Here is a tiny trained network, its code and every weight. The questions are about switching its units off for an input and a class, where a switched-off unit gives its printed mean instead of its output.

import numpy as np


def w(rows, s, z=0):
    codes = np.array(rows[::2]) - 128.0
    scale = np.full(codes.shape[1], s)
    scale[-1] = z or s
    return codes * scale


def f(y):
    return np.maximum(y, 0)


def log_softmax(a):
    a = a - a.max(-1, keepdims=True)
    return a - np.log(np.exp(a).sum(-1, keepdims=True))


def net(x, mask):
    res = np.array(x, float).reshape(1, 7) / 4 @ E
    y = f(res @ A[0][:, :-1].T + A[0][:, -1])
    res = res + np.where(mask, y, B[0][:, -1]) @ B[0][:, :-1]
    return log_softmax(res[-1] @ U[:, :-1].T + U[:, -1])


A, B = {}, {}
E = w([
[147,44,143,131,137,163,190,39],'x0',
[113,197,82,170,77,160,222,142],'x1',
[254,122,46,158,133,178,228,71],'x2',
[73,210,78,215,151,38,103,165],'x3',
[91,58,70,79,170,41,192,163],'x4',
[74,130,54,126,239,70,86,146],'x5',
[103,126,127,204,153,156,224,28],'x6',
],0.0053)
A[0] = w([
[93,152,120,180,130,150,156,111,163],'neuron 1',
[77,169,138,44,192,82,97,127,195],'neuron 2',
[195,116,173,84,72,201,118,139,206],'neuron 3',
[96,92,163,121,116,133,222,42,170],'neuron 4',
[98,122,186,83,52,176,135,137,196],'neuron 5',
[149,41,114,39,184,121,168,142,192],'neuron 6',
[162,87,136,60,174,134,162,95,162],'neuron 7',
[80,184,59,254,175,138,148,135,189],'neuron 8',
[83,188,132,178,163,90,95,157,251],'neuron 9',
[181,154,115,105,95,149,153,123,180],'neuron 10',
[158,141,187,120,46,179,117,135,158],'neuron 11',
[172,192,183,157,56,164,136,115,205],'neuron 12',
[69,116,124,67,118,107,50,162,171],'neuron 13',
[174,125,96,144,124,69,157,99,161],'neuron 14',
[44,147,169,111,170,65,112,182,205],'neuron 15',
[105,120,143,105,180,72,127,166,224],'neuron 16',
[90,168,52,186,132,95,126,92,112],'neuron 17',
[203,76,52,102,214,133,169,111,188],'neuron 18',
],0.0076,0.0034)
B[0] = w([
[144,141,116,153,141,107,171,128,188],'neuron 1',
[132,191,93,79,164,218,111,237,223],'neuron 2',
[166,33,221,105,68,105,131,87,245],'neuron 3',
[102,110,108,132,144,157,215,92,243],'neuron 4',
[150,126,155,77,47,97,78,100,223],'neuron 5',
[61,63,96,57,143,234,195,93,227],'neuron 6',
[76,51,105,91,134,173,179,148,201],'neuron 7',
[212,231,1,227,207,31,186,110,254],'neuron 8',
[185,222,97,126,114,125,118,137,248],'neuron 9',
[172,69,140,121,121,54,158,87,190],'neuron 10',
[190,121,195,133,65,83,107,80,222],'neuron 11',
[214,140,156,139,73,48,176,14,241],'neuron 12',
[149,178,185,39,106,163,69,197,225],'neuron 13',
[73,111,113,170,168,93,145,122,184],'neuron 14',
[140,216,105,94,145,135,57,150,247],'neuron 15',
[75,169,70,134,162,176,101,222,219],'neuron 16',
[188,130,73,174,124,83,123,115,199],'neuron 17',
[34,65,101,151,178,130,127,101,236],'neuron 18',
],0.0055,0.0061)
U = w([
[174,97,254,136,39,88,126,65,3],'0',
[97,179,163,27,116,172,48,204,125],'1',
[29,23,116,85,165,189,148,124,145],'2',
[138,203,80,254,158,67,161,109,190],'3',
],0.0076,0.00033)

Each question gives the input, the list of numbers given to net, and the class t.
The units are the neurons (one row each of A and B). Each row of codes is followed by its name. A weight is (code - 128) times the scale printed after its matrix; where a second scale follows, it is the last column's (A, B and U).
mask holds one flag per neuron, in row order. A switched-off neuron (its flag False) gives its mean, the last column of its row in B, instead of its output. The means were averaged over made-up inputs and are rounded, as every weight is.
A unit's drop is (log p(t) with every unit on - log p(t) with that unit switched off) / (log p(t) with every unit on - log p(t) with every unit switched off).
The circuit of an input: a set's keep is (log p(t) with only the set's units on - log p(t) with every unit switched off) / (log p(t) with every unit on - log p(t) with every unit switched off). Starting from the 12 units with the biggest drops (on a tie, the unit counted first), units are removed one at a time, each time the one whose removal leaves the highest keep (on an exact tie, the one counted first), for as long as the keep stays at least 0.8.
units of the circuit, in order: the units of the circuit, biggest drop first
most important unit: the unit with the biggest drop
top k neurons: the k neurons with the biggest drops, biggest first
drop when u is switched off: that unit's drop, to one decimal
input [8,-5,1,-3,-7,3,4], class 2: most important unit -> neuron 7
input [0,-5,8,1,2,5,3], class 2: units of the circuit, in order -> neuron 18; neuron 6
input [-2,6,-1,-3,5,-1,-1], class 2: units of the circuit, in order -> neuron 8; neuron 9; neuron 12
input [-1,-6,6,-3,-1,0,-6], class 2: units of the circuit, in order -> neuron 6; neuron 18; neuron 7
input [-2,3,6,-3,7,2,6], class 2: units of the circuit, in order -> neuron 6; neuron 18
input [-2,6,7,1,-3,-7,4], class 0: units of the circuit, in order -> neuron 3; neuron 12
input [6,-4,-8,8,-2,7,1], class 1: top 3 neurons -> neuron 13; neuron 2; neuron 15
input [2,2,5,-3,6,5,8], class 2: top 3 neurons -> neuron 6; neuron 18; neuron 7
input [-5,-6,6,-6,6,7,-7], class 2: top 2 neurons -> neuron 6; neuron 18
input [-5,1,1,5,-7,-4,-3], class 0: drop when neuron 12 is switched off -> 0.2
input [-6,-4,7,4,-2,-6,0], class 0: drop when neuron 5 is switched off -> -0.1
input [2,-8,7,2,-3,7,-5], class 2: drop when neuron 18 is switched off -> 0.2
